Below are the code and all the weights of a small trained network. Each question names an input and a class and asks about switching units off, where a switched-off unit gives its printed mean instead of its output.

import numpy as np


def w(rows, s, z=0):
    codes = np.array(rows[::2]) - 128.0
    scale = np.full(codes.shape[1], s)
    scale[-1] = z or s
    return codes * scale


def norm(h):
    return h / np.sqrt((h * h).mean(-1, keepdims=True) + 1e-5)


def f(y):
    return np.maximum(y, 0)


def log_softmax(a):
    a = a - a.max(-1, keepdims=True)
    return a - np.log(np.exp(a).sum(-1, keepdims=True))


def net(x, mask):
    res = np.array(x, float).reshape(1, 4) / 4 @ E
    u = 0
    for l in range(3):
        y = f(norm(res) @ A[l][:, :-1].T + A[l][:, -1])
        res = res + np.where(mask[u : u + 4], y, B[l][:, -1]) @ B[l][:, :-1]
        u += 4
    return log_softmax(norm(res)[-1] @ U[:, :-1].T + U[:, -1])


A, B = {}, {}
E = w([
[58,56,186,111,123,202,230,174,73],'x0',
[181,126,61,87,68,59,163,117,14],'x1',
[61,118,81,16,1,127,155,19,28],'x2',
[177,121,195,193,43,167,185,97,150],'x3',
],0.0073)
A[0] = w([
[123,109,168,172,172,122,32,203,173,63],'0.n1',
[128,196,107,171,135,153,13,118,195,177],'0.n2',
[171,100,187,241,192,159,142,115,254,71],'0.n3',
[84,136,136,50,112,153,148,100,66,2],'0.n4',
],0.0084,0.0029)
B[0] = w([
[161,227,91,132,29,201,95,161,160,200],'0.n1',
[122,185,169,42,142,3,164,97,23,219],'0.n2',
[181,15,247,163,147,135,112,144,98,255],'0.n3',
[38,2,147,120,225,93,172,17,141,197],'0.n4',
],0.0088,0.0086)
A[1] = w([
[144,55,111,192,60,153,180,18,100,115],'1.n1',
[195,43,73,160,228,34,97,162,29,209],'1.n2',
[30,128,111,92,119,230,157,61,68,212],'1.n3',
[82,65,50,96,183,150,108,254,108,3],'1.n4',
],0.0081,0.0026)
B[1] = w([
[98,182,4,221,98,130,170,111,167,244],'1.n1',
[79,44,126,99,120,211,124,143,150,244],'1.n2',
[166,136,156,70,223,71,62,144,121,254],'1.n3',
[152,143,99,227,66,122,139,219,109,149],'1.n4',
],0.013,0.0082)
A[2] = w([
[115,223,126,157,218,97,101,143,203,30],'2.n1',
[119,149,41,23,186,28,50,114,105,2],'2.n2',
[58,108,153,119,131,108,186,1,171,67],'2.n3',
[118,37,33,38,161,161,166,124,128,99],'2.n4',
],0.0069,0.0032)
B[2] = w([
[193,127,162,120,69,129,125,162,221,153],'2.n1',
[83,62,76,110,160,93,200,69,105,255],'2.n2',
[62,115,122,80,176,60,91,10,111,197],'2.n3',
[141,73,139,67,116,60,85,117,54,231],'2.n4',
],0.011,0.0078)
U = w([
[83,109,83,70,162,49,183,33,95,197],'0',
[207,65,249,94,129,160,101,186,133,240],'1',
[164,237,52,198,91,159,189,149,142,4],'2',
],0.012,0.0021)

Each question gives the input, the list of numbers given to net, and the class t.
The units are the neurons (one row each of A and B). Each row of codes is followed by its name. A weight is (code - 128) times the scale printed after its matrix; where a second scale follows, it is the last column's (A, B and U).
mask holds one flag per neuron, layer by layer. A switched-off neuron (its flag False) gives its mean, the last column of its row in B, instead of its output. The means were averaged over made-up inputs and are rounded, as every weight is.
A unit's drop is (log p(t) with every unit on - log p(t) with that unit switched off) / (log p(t) with every unit on - log p(t) with every unit switched off).
unit that matters most: the unit with the biggest drop
top k neurons: the k neurons with the biggest drops, biggest first
k most important neurons of layer l: the k neurons of layer l with the biggest drops, biggest first
drop when u is switched off: that unit's drop, to one decimal
input [-5,3,5,6], class 2: unit that matters most : 1.n1
input [0,1,-2,-4], class 2: top 2 neurons : (0.n1 0.n4)
input [0,6,-4,8], class 1: top 3 neurons : (0.n3 0.n1 1.n2)
input [-5,-3,0,7], class 1: 2 most important neurons of layer 0 : (0.n3 0.n4)
input [2,2,-3,-7], class 2: top 2 neurons : (1.n4 0.n3)
input [-1,1,-4,-5], class 1: top 2 neurons : (1.n1 2.n3)
input [7,-3,-2,-8], class 2: 2 most important neurons of layer 1 : (1.n4 1.n2)
input [3,6,-4,8], class 2: 2 most important neurons of layer 1 : (1.n1 1.n3)
input [-2,8,-3,6], class 2: 3 most important neurons of layer 0 : (0.n2 0.n4 0.n3)
input [2,-1,-4,-4], class 1: drop when 1.n1 is switched off : 0.2
input [4,-6,0,5], class 1: drop when 0.n3 is switched off : 0.1
input [-3,0,-6,2], class 1: drop when 0.n3 is switched off : 0.1
